Below is a small trained network, with its code and all its weights. Each question gives an input and a class and asks what happens when units are switched off, that is, made to give their printed mean instead of their output.

import numpy as np


def w(rows, s, z=0):
    codes = np.array(rows[::2]) - 128.0
    scale = np.full(codes.shape[1], s)
    scale[-1] = z or s
    return codes * scale


def f(y):
    return y / 2 * (1 + np.tanh(0.7978845608 * (y + 0.044715 * y**3)))


def log_softmax(a):
    a = a - a.max(-1, keepdims=True)
    return a - np.log(np.exp(a).sum(-1, keepdims=True))


def net(x, mask):
    res = np.array(x, float).reshape(1, 4) / 4 @ E
    y = f(res @ A[0][:, :-1].T + A[0][:, -1])
    res = res + np.where(mask, y, B[0][:, -1]) @ B[0][:, :-1]
    return log_softmax(res[-1] @ U[:, :-1].T + U[:, -1])


A, B = {}, {}
E = w([
[56,53,92,90,103,199,142,157,192,193],'x0',
[184,72,156,38,114,139,83,134,77,186],'x1',
[130,114,83,116,135,138,214,118,58,49],'x2',
[101,248,155,59,123,148,119,128,137,217],'x3',
],0.012)
A[0] = w([
[196,63,155,105,170,130,73,141,123,146,163],'n1',
[66,145,126,115,147,139,84,140,178,159,92],'n2',
[139,109,92,136,110,135,157,140,131,86,165],'n3',
[183,201,131,97,145,139,78,113,92,121,86],'n4',
[106,128,127,149,130,104,121,91,184,133,147],'n5',
[128,125,112,89,106,152,146,139,138,175,76],'n6',
[125,195,173,78,104,150,91,172,158,179,227],'n7',
[150,114,160,149,124,99,37,148,203,180,121],'n8',
[108,146,120,160,151,133,158,95,198,133,134],'n9',
[163,176,208,115,126,52,126,101,72,108,255],'n10',
[140,108,109,174,152,121,141,137,133,43,49],'n11',
[117,127,131,248,167,88,108,130,124,65,152],'n12',
[213,93,160,151,110,87,75,104,129,139,193],'n13',
[182,79,137,81,130,151,116,124,56,88,133],'n14',
[123,122,150,132,105,75,92,150,172,157,124],'n15',
[179,195,148,150,167,76,120,94,104,114,119],'n16',
],0.014,0.0054)
B[0] = w([
[78,178,120,106,84,108,190,194,97,124,207],'n1',
[123,96,175,95,76,128,149,113,153,146,199],'n2',
[80,166,84,177,115,107,101,168,123,144,179],'n3',
[126,174,92,118,145,88,210,155,44,154,190],'n4',
[124,128,174,188,88,162,119,168,148,155,170],'n5',
[117,90,143,95,106,167,162,128,145,105,174],'n6',
[174,216,165,142,164,149,42,75,159,155,253],'n7',
[71,101,122,59,97,210,126,171,109,196,230],'n8',
[152,132,223,116,71,117,148,161,143,126,188],'n9',
[126,112,141,125,213,93,184,166,6,116,241],'n10',
[176,118,121,186,119,77,65,109,168,102,202],'n11',
[156,93,227,202,107,118,162,97,203,97,242],'n12',
[133,135,149,155,87,89,197,152,65,121,209],'n13',
[54,43,130,142,73,127,120,197,100,154,203],'n14',
[129,121,125,81,62,172,103,136,126,131,181],'n15',
[132,104,116,92,204,72,108,126,38,101,215],'n16',
],0.011,0.018)
U = w([
[63,105,193,92,54,144,147,216,34,151,254],'0',
[121,232,164,53,221,125,126,124,2,161,60],'1',
[65,66,9,131,101,140,31,125,79,88,76],'2',
[118,138,229,88,82,209,52,96,199,172,118],'3',
[158,207,188,208,100,117,101,82,204,83,184],'4',
[138,8,69,44,131,184,157,68,122,153,58],'5',
[152,82,197,194,178,52,117,126,63,39,87],'6',
],0.0083,0.0072)

Each question gives the input, the list of numbers given to net, and the class t.
The units are the neurons (one row each of A and B). Each row of codes is followed by its name. A weight is (code - 128) times the scale printed after its matrix; where a second scale follows, it is the last column's (A, B and U).
mask holds one flag per neuron, in row order. A switched-off neuron (its flag False) gives its mean, the last column of its row in B, instead of its output. The means were averaged over made-up inputs and are rounded, as every weight is.
A unit's drop is (log p(t) with every unit on - log p(t) with that unit switched off) / (log p(t) with every unit on - log p(t) with every unit switched off).
The circuit of an input: a set's keep is (log p(t) with only the set's units on - log p(t) with every unit switched off) / (log p(t) with every unit on - log p(t) with every unit switched off). Starting from the 12 units with the biggest drops (on a tie, the unit counted first), units are removed one at a time, each time the one whose removal leaves the highest keep (on an exact tie, the one counted first), for as long as the keep stays at least 0.8.
units of the circuit, in order: the units of the circuit, biggest drop first
k most important neurons: the k neurons with the biggest drops, biggest first
drop when u is switched off: that unit's drop, to one decimal
input [6,7,6,6], class 3: units of the circuit, in order : [n7; n10]
input [1,3,-4,4], class 3: units of the circuit, in order : [n7]
input [5,-8,4,2], class 4: units of the circuit, in order : [n8; n10]
input [-3,-6,-3,4], class 1: units of the circuit, in order : [n16; n14]
input [4,-5,8,-5], class 4: 2 most important neurons : [n10; n16]
input [4,-3,8,-2], class 6: 2 most important neurons : [n7; n8]
input [-3,3,6,-6], class 6: 2 most important neurons : [n11; n8]
input [-2,2,8,-3], class 6: 2 most important neurons : [n8; n11]
input [0,-4,0,7], class 1: 2 most important neurons : [n12; n11]
input [-2,3,2,2], class 1: drop when n1 is switched off : 0.0
input [-6,3,6,0], class 6: drop when n8 is switched off : 0.3
input [0,-8,5,7], class 4: drop when n8 is switched off : 0.3
